Below is a small trained network, with its code and all its weights. Each question gives an input and a class and asks what happens when units are switched off, that is, made to give their printed mean instead of their output.

import numpy as np


def w(rows, s, z=0):
    codes = np.array(rows[::2]) - 128.0
    scale = np.full(codes.shape[1], s)
    scale[-1] = z or s
    return codes * scale


def norm(h):
    return h / np.sqrt((h * h).mean(-1, keepdims=True) + 1e-5)


def f(y):
    return y / 2 * (1 + np.tanh(0.7978845608 * (y + 0.044715 * y**3)))


def log_softmax(a):
    a = a - a.max(-1, keepdims=True)
    return a - np.log(np.exp(a).sum(-1, keepdims=True))


def net(x, mask):
    res = np.array(x, float).reshape(1, 7) / 4 @ E
    u = 0
    for l in range(2):
        y = f(norm(res) @ A[l][:, :-1].T + A[l][:, -1])
        res = res + np.where(mask[u : u + 8], y, B[l][:, -1]) @ B[l][:, :-1]
        u += 8
    return log_softmax(norm(res)[-1] @ U[:, :-1].T + U[:, -1])


A, B = {}, {}
E = w([
[208,1,186,98,108,153,174,66,204,99,223],'x0',
[145,83,115,105,216,118,145,130,93,58,84],'x1',
[126,125,125,131,128,127,123,121,124,128,131],'x2',
[2,23,182,85,125,32,143,200,221,177,66],'x3',
[178,120,206,118,100,138,89,150,86,154,92],'x4',
[70,103,135,104,77,235,157,223,78,74,168],'x5',
[74,159,163,24,62,107,216,18,58,118,84],'x6',
],0.0054)
A[0] = w([
[173,164,123,153,120,170,94,73,102,84,146,228],'0.n0',
[173,124,253,151,91,154,67,140,95,169,69,51],'0.n1',
[169,160,144,131,167,50,126,56,172,141,90,42],'0.n2',
[148,71,181,120,135,146,154,85,160,113,156,38],'0.n3',
[113,187,121,151,15,151,137,129,204,185,163,1],'0.n4',
[134,172,133,142,113,74,123,111,147,213,195,103],'0.n5',
[155,83,104,97,240,114,166,138,105,35,67,39],'0.n6',
[56,154,22,163,143,122,199,94,200,112,183,111],'0.n7',
],0.0077,0.0035)
B[0] = w([
[93,107,83,61,129,97,125,169,147,188,151,254],'0.n0',
[173,149,189,60,200,174,115,142,128,83,83,175],'0.n1',
[98,87,120,166,172,154,158,101,114,139,122,194],'0.n2',
[104,195,166,150,127,72,121,164,111,138,185,174],'0.n3',
[152,59,128,137,50,77,53,129,52,90,106,157],'0.n4',
[144,82,141,156,121,114,123,115,79,145,111,168],'0.n5',
[164,102,173,149,5,109,40,123,74,166,120,194],'0.n6',
[191,142,247,63,189,186,91,154,105,119,78,198],'0.n7',
],0.012,0.0059)
A[1] = w([
[64,99,147,134,62,249,167,224,81,65,167,65],'1.n0',
[67,254,95,179,137,102,89,168,87,130,43,78],'1.n1',
[185,108,147,207,70,142,61,229,192,169,153,80],'1.n2',
[226,81,145,128,87,123,183,104,214,92,238,80],'1.n3',
[104,170,196,71,11,93,203,33,92,150,106,118],'1.n4',
[58,24,171,86,108,75,138,183,211,176,49,2],'1.n5',
[199,124,97,206,205,126,74,159,194,117,111,130],'1.n6',
[251,177,48,155,112,235,140,42,57,117,178,90],'1.n7',
],0.0068,0.0027)
B[1] = w([
[169,93,135,177,191,63,136,27,154,204,80,210],'1.n0',
[139,91,230,152,100,104,153,107,177,76,252,204],'1.n1',
[63,130,87,108,118,164,163,102,102,74,90,234],'1.n2',
[89,199,183,173,135,92,121,144,103,108,137,191],'1.n3',
[98,108,80,180,154,194,116,166,150,77,112,253],'1.n4',
[204,213,38,87,104,126,106,141,111,159,186,210],'1.n5',
[98,119,121,110,102,167,180,92,125,117,104,198],'1.n6',
[166,148,102,103,77,70,123,179,222,125,84,170],'1.n7',
],0.012,0.0051)
U = w([
[173,197,40,55,100,61,126,195,179,191,165,112],'0',
[99,168,241,196,125,66,145,136,110,87,229,120],'1',
[158,53,124,159,43,96,43,113,66,111,92,118],'2',
[206,144,203,59,207,188,108,131,141,103,80,112],'3',
[151,84,109,218,182,84,184,32,140,250,77,110],'4',
[55,111,46,147,150,235,210,121,145,39,94,103],'5',
[96,105,132,113,159,135,115,136,89,170,157,250],'6',
[177,144,142,160,107,161,202,141,63,164,131,61],'7',
],0.012,0.016)

Each question gives the input, the list of numbers given to net, and the class t.
The units are the neurons (one row each of A and B). Each row of codes is followed by its name. A weight is (code - 128) times the scale printed after its matrix; where a second scale follows, it is the last column's (A, B and U).
mask holds one flag per neuron, layer by layer. A switched-off neuron (its flag False) gives its mean, the last column of its row in B, instead of its output. The means were averaged over made-up inputs and are rounded, as every weight is.
A unit's drop is (log p(t) with every unit on - log p(t) with that unit switched off) / (log p(t) with every unit on - log p(t) with every unit switched off).
The circuit of an input: a set's keep is (log p(t) with only the set's units on - log p(t) with every unit switched off) / (log p(t) with every unit on - log p(t) with every unit switched off). Starting from the 12 units with the biggest drops (on a tie, the unit counted first), units are removed one at a time, each time the one whose removal leaves the highest keep (on an exact tie, the one counted first), for as long as the keep stays at least 0.8.
units of the circuit, in order: the units of the circuit, biggest drop first
most important unit: the unit with the biggest drop
top k neurons: the k neurons with the biggest drops, biggest first
k most important neurons of layer l: the k neurons of layer l with the biggest drops, biggest first
input [8,-1,-4,-3,8,4,6], class 1: top neuron -> [0.n3]
input [5,-8,-3,8,-8,5,-5], class 0: top 3 neurons -> [1.n5, 0.n6, 0.n1]
input [7,8,3,2,7,6,0], class 2: top 4 neurons -> [0.n6, 1.n1, 0.n7, 1.n0]
input [4,4,-2,0,-1,2,-4], class 1: 3 most important neurons of layer 0 -> [0.n3, 0.n4, 0.n0]
input [-6,0,-7,-6,5,8,2], class 4: 2 most important neurons of layer 0 -> [0.n7, 0.n3]
input [1,-5,-3,6,6,-5,-8], class 5: top 3 neurons -> [1.n2, 0.n0, 1.n6]
input [-3,7,5,7,-8,0,1], class 3: 3 most important neurons of layer 0 -> [0.n7, 0.n0, 0.n4]
input [7,6,-1,3,-7,-1,-6], class 1: 2 most important neurons of layer 0 -> [0.n3, 0.n0]
input [-3,5,-5,-5,-1,3,-7], class 5: top 2 neurons -> [1.n2, 1.n5]
input [1,7,-2,5,3,-6,-5], class 2: 2 most important neurons of layer 0 -> [0.n6, 0.n0]
input [4,4,0,6,-2,-4,-7], class 5: units of the circuit, in order -> [1.n2, 1.n6]
input [5,-1,1,3,-5,5,-1], class 1: 3 most important neurons of layer 0 -> [0.n3, 0.n0, 0.n1]
input [3,0,1,3,5,5,0], class 3: top 3 neurons -> [0.n1, 0.n0, 0.n2]
input [7,-6,3,-1,3,-7,8], class 5: top neuron -> [1.n4]
input [7,-5,4,-3,2,1,-1], class 1: 2 most important neurons of layer 1 -> [1.n3, 1.n5]
input [-6,4,6,6,-5,1,-6], class 0: 2 most important neurons of layer 1 -> [1.n5, 1.n4]
input [4,8,-1,-6,-3,-6,-7], class 2: 2 most important neurons of layer 1 -> [1.n4, 1.n5]
input [-6,2,3,-5,2,0,5], class 1: 3 most important neurons of layer 1 -> [1.n1, 1.n5, 1.n2]
input [4,-8,-2,-6,-8,-3,-4], class 2: top 4 neurons -> [0.n4, 0.n5, 0.n1, 1.n5]
input [7,1,-2,8,-8,-4,-5], class 0: top 2 neurons -> [1.n5, 0.n1]
input [-6,7,0,-6,5,-1,6], class 2: top 2 neurons -> [0.n6, 0.n3]
input [-6,-3,-4,5,-8,-8,7], class 3: most important unit -> 0.n7
input [-6,-4,5,2,7,7,0], class 3: 2 most important neurons of layer 0 -> [0.n1, 0.n3]
input [0,-3,0,-5,8,7,-5], class 3: 2 most important neurons of layer 0 -> [0.n1, 0.n2]
input [8,-1,-5,8,-5,-5,-5], class 0: top 2 neurons -> [1.n5, 1.n1]
input [4,1,3,4,7,4,-1], class 3: 2 most important neurons of layer 0 -> [0.n1, 0.n0]
